In the rows, zero is written as 128.
Rows, each with its class:
125,103,137,126,119,134,130,135,119,127,122,109,102,130,121,124,132,144,133,131,122,174,138,134,115,121,140,143,117,135,123,128,144,129,100,120,136,108,144,147,123,111,129,147,145,138,138,122,123,134,109,116,115,128,104,132,115,127,132,118,132,120,112,128,154,142,105,106,154,139,130
E
124,101,135,139,129,126,119,138,132,136,111,115,103,136,140,130,137,146,116,132,139,177,142,121,130,134,145,149,124,124,129,126,159,134,112,121,131,113,150,147,112,103,128,143,132,132,126,108,113,139,89,120,110,122,107,130,104,116,136,120,135,119,108,123,142,139,108,129,160,146,121
E
130,116,146,126,130,152,145,136,123,127,108,99,108,122,145,131,136,128,131,108,123,174,148,117,110,137,142,132,132,127,127,131,140,129,114,105,140,112,151,139,117,115,135,142,152,128,147,136,133,110,120,118,121,113,98,131,114,140,132,121,140,137,97,136,141,146,120,107,152,122,131
E
135,115,137,126,123,137,130,134,131,131,118,119,114,128,127,126,126,131,131,128,131,171,141,127,134,118,118,131,125,114,137,134,135,122,112,125,129,123,136,121,122,124,124,124,122,128,131,115,127,124,119,140,123,125,102,133,114,132,118,124,150,130,136,137,145,146,118,117,159,133,123
E
123,110,133,141,116,123,125,132,127,134,125,129,118,135,126,131,137,147,109,120,127,145,132,124,116,129,130,140,132,128,133,122,146,119,114,136,131,109,132,141,139,123,130,148,137,133,129,133,125,135,118,109,103,119,107,128,114,107,131,134,129,132,110,127,143,131,114,124,135,130,127
M
124,122,129,135,150,136,126,133,117,119,121,118,99,119,134,134,131,125,131,135,119,182,158,127,138,112,133,147,115,110,128,137,155,145,133,114,132,123,157,120,107,113,127,123,134,124,131,116,127,135,95,139,142,121,113,122,114,144,116,117,144,113,123,136,134,154,128,149,174,144,120
E
122,112,146,115,143,144,133,135,129,128,110,103,101,128,147,126,133,131,134,122,129,164,144,114,133,137,147,139,117,132,118,135,138,147,113,107,139,117,155,144,123,107,140,139,142,133,133,119,123,132,100,120,129,120,112,130,122,133,138,115,138,115,107,129,136,142,119,119,153,153,133
E
131,117,138,125,147,147,130,126,117,113,103,113,106,126,137,133,128,129,115,128,120,197,155,114,126,123,144,136,133,119,122,137,157,128,129,114,127,107,145,128,104,104,129,128,136,126,133,142,118,114,104,137,127,116,110,126,99,143,127,111,148,127,110,130,134,148,123,139,153,107,117
E
126,106,142,128,144,140,131,133,122,124,94,113,102,133,145,140,139,136,106,116,130,205,158,105,111,136,149,147,141,115,130,128,166,126,121,115,131,102,154,147,112,103,114,149,146,131,142,142,111,117,94,120,113,101,105,133,83,127,130,121,142,132,92,134,151,149,112,134,164,105,123
E
125,119,147,123,135,147,149,135,123,116,115,106,108,123,135,128,128,122,133,113,123,169,141,114,110,137,137,137,135,128,127,134,137,130,113,117,139,114,144,137,114,115,130,143,144,132,149,132,133,114,121,126,119,117,104,136,108,137,126,119,138,135,105,133,146,140,117,106,155,122,131
E
124,120,123,135,160,134,116,134,125,124,117,124,115,131,149,139,132,126,130,130,127,168,154,124,145,121,126,137,117,100,135,140,145,138,138,116,129,128,145,110,116,120,131,114,122,122,126,114,128,132,98,145,136,120,108,120,122,143,121,122,148,121,133,139,122,152,140,146,161,153,119
E
115,101,141,147,125,140,141,142,106,129,137,125,96,116,121,132,156,133,131,113,98,160,158,132,104,105,130,147,114,127,123,131,155,126,107,119,145,95,150,122,134,117,133,146,179,132,153,137,151,137,116,120,121,127,85,123,139,142,122,120,129,131,103,144,147,161,119,113,157,158,119
E
127,106,118,134,125,137,116,123,110,128,131,122,99,115,115,120,144,139,130,160,101,177,157,141,135,86,143,139,104,143,105,141,156,132,126,115,124,120,146,117,110,103,135,118,148,124,119,150,124,146,97,133,142,147,124,111,127,139,144,101,126,109,125,120,130,147,135,154,140,141,119
M
130,115,141,123,146,150,130,133,127,129,109,111,109,126,140,128,124,121,139,117,126,186,147,125,133,124,132,135,118,116,126,137,137,132,117,114,137,118,149,121,112,114,132,126,127,124,133,121,129,121,109,133,130,125,105,128,114,146,120,115,149,126,123,134,132,151,127,116,162,133,127
E
118,114,151,134,147,137,145,140,122,120,103,106,100,133,141,142,139,121,109,101,135,201,157,109,96,148,149,149,134,109,129,130,170,135,120,120,135,100,144,154,114,106,132,158,154,138,152,126,114,112,99,116,108,100,95,139,101,126,118,124,136,138,82,134,151,148,102,121,172,118,126
E
117,105,148,134,133,139,129,144,129,131,125,114,103,127,138,128,136,137,139,101,127,161,149,131,123,124,122,138,113,113,144,126,135,130,100,119,139,109,158,121,134,124,131,149,130,132,145,107,142,135,108,125,116,116,85,132,133,136,117,125,147,123,120,138,144,159,111,102,170,170,126
E
130,115,119,142,129,136,134,130,114,123,131,136,118,120,120,132,136,122,124,133,101,164,155,120,135,97,113,118,122,112,132,141,146,117,130,128,130,117,133,105,123,126,125,120,136,122,128,147,136,130,123,141,133,135,109,117,124,149,113,123,138,131,138,139,129,155,135,142,152,123,113
T
122,110,132,137,117,124,128,134,130,139,125,138,124,133,127,134,143,146,102,119,128,144,127,126,116,127,124,143,135,122,142,119,152,114,112,131,136,108,131,135,143,128,127,142,137,133,136,133,132,132,120,111,102,120,100,129,115,115,125,137,129,136,114,131,138,135,117,116,135,135,122
E
129,127,126,140,143,132,130,128,116,114,127,136,118,119,123,134,126,115,127,134,113,160,148,126,132,110,120,135,126,111,130,137,141,123,135,130,128,127,133,112,129,125,121,118,128,122,133,133,133,122,123,152,142,127,116,124,123,143,109,123,138,129,139,144,128,147,133,142,147,127,118
T
125,116,143,125,135,131,129,134,136,132,106,122,122,143,151,137,136,145,112,109,148,153,129,112,110,150,140,140,141,120,138,120,143,125,121,126,131,109,134,144,128,123,132,139,128,135,136,134,120,121,112,110,100,100,105,125,100,116,141,132,139,138,99,132,132,132,118,128,138,118,125
E
124,103,124,145,118,110,124,134,123,133,125,135,116,132,115,132,138,149,97,138,123,171,141,129,124,117,136,147,128,125,129,120,173,122,119,137,124,103,138,148,129,107,123,147,141,138,125,127,111,143,91,111,104,123,109,128,104,106,132,125,123,123,111,128,145,133,102,143,149,137,119
E
